Here is a tiny trained network, its code and every weight. The questions are about switching its units off for an input and a target symbol, where a switched-off unit gives its printed mean instead of its output.

import numpy as np


def w(rows, s, z=0):
    codes = np.array(rows[::2]) - 128.0
    scale = np.full(codes.shape[1], s)
    scale[-1] = z or s
    return codes * scale


def f(y):
    return y / 2 * (1 + np.tanh(0.7978845608 * (y + 0.044715 * y**3)))


def softmax(a):
    e = np.exp(a - a.max(-1, keepdims=True))
    return e / e.sum(-1, keepdims=True)


def log_softmax(a):
    a = a - a.max(-1, keepdims=True)
    return a - np.log(np.exp(a).sum(-1, keepdims=True))


def net(x, mask):
    ids = ['ΔΘΠΣΦγεη'.index(c) for c in x.split()]
    T = len(ids)
    res = E[ids] + P[:T]
    r = res
    for j in range(2):
        rows = slice(2 * j, 2 * j + 2)
        q, k, v = (r @ M[0][rows].T for M in (Q, K, V))
        z = softmax(np.where(np.tri(T) > 0, q @ k.T / 2**0.5, -1e9)) @ v
        o = O[0][rows]
        res = res + np.where(mask[j], z, o[:, -1]) @ o[:, :-1]
    y = f(res @ A[0][:, :-1].T + A[0][:, -1])
    res = res + np.where(mask[2:10], y, B[0][:, -1]) @ B[0][:, :-1]
    return log_softmax(res[-1] @ U[:, :-1].T + U[:, -1])


Q, K, V, O, A, B = {}, {}, {}, {}, {}, {}
E = w([
[165,69,191,138,146],'Δ',
[230,133,65,69,39],'Θ',
[23,149,243,88,194],'Π',
[138,157,236,89,90],'Σ',
[145,175,132,252,160],'Φ',
[112,231,183,176,64],'γ',
[204,137,168,40,234],'ε',
[87,204,86,30,85],'η',
],0.015)
P = w([
[79,109,180,128,191],'0',
[106,137,204,107,182],'1',
[120,161,200,106,192],'2',
[141,174,195,102,177],'3',
[161,182,194,103,171],'4',
[175,193,185,106,154],'5',
[191,203,177,95,148],'6',
[210,208,166,103,132],'7',
[223,223,150,103,126],'8',
[242,220,149,98,113],'9',
[254,215,140,97,99],'10',
],0.0073)
Q[0] = w([
[119,112,123,161,81],'H0',
[193,150,159,68,182],'H0',
[58,80,6,127,94],'H1',
[161,203,171,144,123],'H1',
],0.017)
K[0] = w([
[112,71,132,131,94],'H0',
[159,249,131,110,143],'H0',
[25,96,181,128,189],'H1',
[212,135,88,96,120],'H1',
],0.013)
V[0] = w([
[247,53,115,179,107],'H0',
[115,155,56,174,183],'H0',
[175,32,183,254,121],'H1',
[53,190,136,184,59],'H1',
],0.009)
O[0] = w([
[216,137,116,160,94,2],'H0',
[108,165,108,227,183,55],'H0',
[153,180,237,164,28,2],'H1',
[190,254,112,33,189,45],'H1',
],0.009,0.0069)
A[0] = w([
[14,169,65,151,2,214],'N0',
[45,29,152,209,117,118],'N1',
[87,137,75,138,171,227],'N2',
[97,105,46,121,183,213],'N3',
[85,84,128,74,86,142],'N4',
[146,220,100,147,175,22],'N5',
[100,220,137,67,122,1],'N6',
[170,210,149,88,142,99],'N7',
],0.0089,0.004)
B[0] = w([
[153,180,52,137,249,162],'N0',
[115,106,112,187,185,236],'N1',
[104,163,120,153,15,212],'N2',
[92,181,53,175,71,254],'N3',
[116,53,155,120,97,226],'N4',
[146,22,132,2,113,140],'N5',
[160,86,115,183,107,182],'N6',
[150,128,75,139,186,158],'N7',
],0.008,0.0078)
U = w([
[140,51,106,170,196,125],'Δ',
[158,68,101,125,30,53],'Θ',
[35,147,188,161,93,71],'Π',
[91,109,201,42,68,106],'Σ',
[113,157,168,250,1,115],'Φ',
[137,249,188,183,98,255],'γ',
[159,161,125,83,224,159],'ε',
[76,138,64,127,145,112],'η',
],0.0097,0.0081)

Each question gives the input, a string of symbols that net reads in full, and the target symbol t.
The units are the heads (2 rows each of Q, K, V and O) and the neurons (one row each of A and B). Each row of codes is followed by its name. A weight is (code - 128) times the scale printed after its matrix; where a second scale follows, it is the last column's (O, A, B and U).
mask holds one flag per unit, heads first, then neurons. A switched-off unit (its flag False) gives its mean, the last column of its rows in O or B, instead of its output. The means were averaged over made-up inputs and are rounded, as every weight is.
A unit's drop is (log p(t) with every unit on - log p(t) with that unit switched off) / (log p(t) with every unit on - log p(t) with every unit switched off).
The circuit of an input: a set's keep is (log p(t) with only the set's units on - log p(t) with every unit switched off) / (log p(t) with every unit on - log p(t) with every unit switched off). Starting from all 10 units, units are removed one at a time, each time the one whose removal leaves the highest keep (on an exact tie, the one counted first), for as long as the keep stays at least 0.8.
circuit, biggest first: the units of the circuit, biggest drop first
most important unit: the unit with the biggest drop
k most important neurons: the k neurons with the biggest drops, biggest first
heads that matter: for each layer, one digit per head in row order, 1 if its drop is at least 0.15 and else 0, layers parted by /
drop of u: that unit's drop, to one decimal
input ε Π Σ, target Δ: 2 most important neurons : (N1 N2)
input Φ γ Δ Δ Π Δ Δ ε γ, target Δ: 2 most important neurons : (N0 N1)
input ε Δ γ, target Δ: circuit, biggest first : (H1 N0 N1)
input Σ γ Σ Σ, target ε: circuit, biggest first : (H1 N7)
input Π Θ Σ Σ Φ ε Θ Δ Σ Δ Σ, target Σ: heads that matter : 00
input γ Σ Π Π ε ε, target Δ: heads that matter : 01
input Π η Φ η Π Σ Π Δ η Δ, target η: circuit, biggest first : (H1 N3)
input η Π η Σ γ Φ, target ε: circuit, biggest first : (H1 N5)
input Σ η Δ ε Δ Σ γ ε Φ, target Δ: circuit, biggest first : (H1 N1)
input Δ Σ Π, target Σ: circuit, biggest first : (H1 H0 N3)
input η η Σ Φ, target η: circuit, biggest first : (H1 N3)
input Θ Φ Φ, target Φ: circuit, biggest first : (H0 N2)
input Φ ε η Δ Σ Δ γ γ Δ Δ, target ε: circuit, biggest first : (H1 N2 N3)
input Π Δ Σ Δ, target Σ: circuit, biggest first : (H0 H1 N3)
input Δ Θ Φ, target Φ: most important unit : N0
input ε Σ Σ Δ Π Σ Φ Δ Δ, target γ: most important neuron : (N4)
input ε η Π Δ ε Σ η Δ γ Π, target ε: 3 most important neurons : (N7 N5 N4)
input Π η Δ Φ γ, target ε: 2 most important neurons : (N5 N7)
input Π Σ Π Σ Δ Π η Δ Δ, target η: drop of N3 : 0.3
input Δ Π Σ Σ Δ Σ, target Σ: drop of N0 : 0.1
